Here is a tiny trained network, its code and every weight. The questions are about switching its units off for an input and a target symbol, where a switched-off unit gives its printed mean instead of its output.

import numpy as np


def w(rows, s, z=0):
    codes = np.array(rows[::2]) - 128.0
    scale = np.full(codes.shape[1], s)
    scale[-1] = z or s
    return codes * scale


def norm(h):
    return h / np.sqrt((h * h).mean(-1, keepdims=True) + 1e-5)


def f(y):
    return np.maximum(y, 0)


def softmax(a):
    e = np.exp(a - a.max(-1, keepdims=True))
    return e / e.sum(-1, keepdims=True)


def log_softmax(a):
    a = a - a.max(-1, keepdims=True)
    return a - np.log(np.exp(a).sum(-1, keepdims=True))


def net(x, mask):
    ids = ['ΘΩβδημπσψ'.index(c) for c in x.split()]
    T = len(ids)
    res = E[ids] + P[:T]
    u = 0
    for l in range(2):
        q, k, v = (norm(res) @ M[l].T for M in (Q, K, V))
        z = softmax(np.where(np.tri(T) > 0, q @ k.T / 2**0.5, -1e9)) @ v
        res = res + np.where(mask[u], z, O[l][:, -1]) @ O[l][:, :-1]
        u += 1
        y = f(norm(res) @ A[l][:, :-1].T + A[l][:, -1])
        res = res + np.where(mask[u : u + 8], y, B[l][:, -1]) @ B[l][:, :-1]
        u += 8
    return log_softmax(norm(res)[-1] @ U[:, :-1].T + U[:, -1])


Q, K, V, O, A, B = {}, {}, {}, {}, {}, {}
E = w([
[91,162,186,183],'Θ',
[72,158,130,65],'Ω',
[250,41,118,119],'β',
[122,122,178,81],'δ',
[146,104,177,86],'η',
[255,30,101,79],'μ',
[169,88,138,62],'π',
[196,79,144,73],'σ',
[241,20,113,105],'ψ',
],0.0086)
P = w([
[151,196,92,171],'0',
[248,129,139,214],'1',
[156,183,184,50],'2',
[65,75,135,136],'3',
[146,193,191,67],'4',
[88,50,174,163],'5',
[121,213,186,104],'6',
[45,95,105,189],'7',
[136,200,189,73],'8',
[152,89,105,220],'9',
[129,201,188,70],'10',
[88,124,167,252],'11',
],0.013)
Q[0] = w([
[65,133,9,96],'0.h1',
[209,186,195,89],'0.h1',
],0.012)
K[0] = w([
[135,99,254,70],'0.h1',
[123,232,10,4],'0.h1',
],0.0083)
V[0] = w([
[151,148,139,111],'0.h1',
[163,98,254,140],'0.h1',
],0.009)
O[0] = w([
[149,189,78,158,240],'0.h1',
[247,71,219,145,252],'0.h1',
],0.011,0.0014)
A[0] = w([
[72,146,147,205,73],'0.n1',
[111,99,119,254,133],'0.n2',
[48,73,146,67,193],'0.n3',
[193,47,178,199,152],'0.n4',
[94,141,58,97,106],'0.n5',
[82,24,168,146,252],'0.n6',
[153,207,128,216,127],'0.n7',
[110,193,202,155,181],'0.n8',
],0.0089,0.0041)
B[0] = w([
[46,138,96,121,140],'0.n1',
[106,3,142,10,182],'0.n2',
[109,105,255,202,158],'0.n3',
[43,190,178,146,254],'0.n4',
[29,66,153,149,139],'0.n5',
[199,198,86,201,222],'0.n6',
[181,111,192,66,170],'0.n7',
[195,52,78,104,200],'0.n8',
],0.0083,0.0082)
Q[1] = w([
[60,100,85,254],'1.h1',
[118,133,248,205],'1.h1',
],0.014)
K[1] = w([
[140,111,247,136],'1.h1',
[127,86,109,163],'1.h1',
],0.016)
V[1] = w([
[153,151,52,172],'1.h1',
[139,8,110,130],'1.h1',
],0.014)
O[1] = w([
[134,101,19,253,3],'1.h1',
[105,179,242,240,152],'1.h1',
],0.015,0.0024)
A[1] = w([
[118,91,195,100,177],'1.n1',
[177,101,166,154,83],'1.n2',
[4,177,74,118,108],'1.n3',
[135,36,167,146,117],'1.n4',
[71,78,170,219,251],'1.n5',
[146,88,128,39,99],'1.n6',
[46,63,173,96,159],'1.n7',
[122,188,81,120,193],'1.n8',
],0.015,0.0027)
B[1] = w([
[114,94,61,143,245],'1.n1',
[65,33,133,116,195],'1.n2',
[8,144,231,129,140],'1.n3',
[83,81,107,97,177],'1.n4',
[148,216,104,120,219],'1.n5',
[140,177,142,184,196],'1.n6',
[180,121,62,149,185],'1.n7',
[71,74,117,123,143],'1.n8',
],0.012,0.011)
U = w([
[126,132,253,74,49],'Θ',
[73,132,24,108,105],'Ω',
[31,178,125,100,146],'β',
[213,134,146,87,254],'δ',
[173,25,145,99,87],'η',
[130,156,47,217,88],'μ',
[150,112,50,113,146],'π',
[143,124,76,78,157],'σ',
[120,186,156,229,117],'ψ',
],0.014,0.0055)

Each question gives the input, a string of symbols that net reads in full, and the target symbol t.
The units are the heads (2 rows each of Q, K, V and O) and the neurons (one row each of A and B). Each row of codes is followed by its name. A weight is (code - 128) times the scale printed after its matrix; where a second scale follows, it is the last column's (O, A, B and U).
mask holds one flag per unit, layer by layer, with each layer's heads first. A switched-off unit (its flag False) gives its mean, the last column of its rows in O or B, instead of its output. The means were averaged over made-up inputs and are rounded, as every weight is.
A unit's drop is (log p(t) with every unit on - log p(t) with that unit switched off) / (log p(t) with every unit on - log p(t) with every unit switched off).
The circuit of an input: a set's keep is (log p(t) with only the set's units on - log p(t) with every unit switched off) / (log p(t) with every unit on - log p(t) with every unit switched off). Starting from the 12 units with the biggest drops (on a tie, the unit counted first), units are removed one at a time, each time the one whose removal leaves the highest keep (on an exact tie, the one counted first), for as long as the keep stays at least 0.8.
circuit, biggest first: the units of the circuit, biggest drop first
unit that matters most: the unit with the biggest drop
k most important neurons: the k neurons with the biggest drops, biggest first
top k neurons in layer l: the k neurons of layer l with the biggest drops, biggest first
input β η δ, target η: circuit, biggest first : 0.n4, 1.n5
input μ π μ π δ, target μ: circuit, biggest first : 1.h1
input η η π η, target η: 3 most important neurons : 0.n6, 1.n1, 0.n4
input σ π Θ η Ω, target π: top 2 neurons in layer 0 : 0.n2, 0.n8
input η η η Θ Θ η Ω η Θ σ, target η: 3 most important neurons : 0.n6, 0.n4, 0.n2
input π Θ Θ Ω η β Θ η Ω, target Ω: 3 most important neurons : 0.n2, 0.n8, 0.n4
input η η σ η η π σ η Θ, target δ: top 3 neurons in layer 0 : 0.n7, 0.n6, 0.n2
input Θ η η η π μ ψ, target Θ: 4 most important neurons : 0.n7, 0.n2, 0.n6, 0.n8
input ψ η η, target ψ: circuit, biggest first : 1.h1, 0.n6
input Ω Ω ψ ψ ψ β σ, target β: circuit, biggest first : 0.h1, 1.n3
input η Θ β μ Θ Θ Θ η μ η π, target δ: 3 most important neurons : 0.n7, 0.n6, 0.n4
input η η η η η η β ψ, target η: top 2 neurons in layer 0 : 0.n6, 0.n8
input π η η η ψ ψ Ω η, target ψ: circuit, biggest first : 0.n6, 1.h1
input β μ Ω Ω ψ π, target Ω: unit that matters most : 0.n6
input π η Θ μ σ, target Ω: top 2 neurons in layer 0 : 0.n2, 0.n4
input Ω η σ η ψ η π δ η ψ ψ μ, target ψ: circuit, biggest first : 1.h1, 0.n6, 0.n2
input μ Ω Θ, target μ: top 3 neurons in layer 0 : 0.n4, 0.n2, 0.n8
input β Ω ψ β μ μ Ω, target η: 4 most important neurons : 0.n8, 0.n7, 0.n4, 0.n6
input Θ Θ η π σ β π Θ Ω, target Θ: 2 most important neurons : 0.n7, 0.n2
input π ψ σ ψ η ψ ψ, target Ω: circuit, biggest first : 0.h1
input ψ η ψ, target ψ: circuit, biggest first : 1.h1, 0.n6
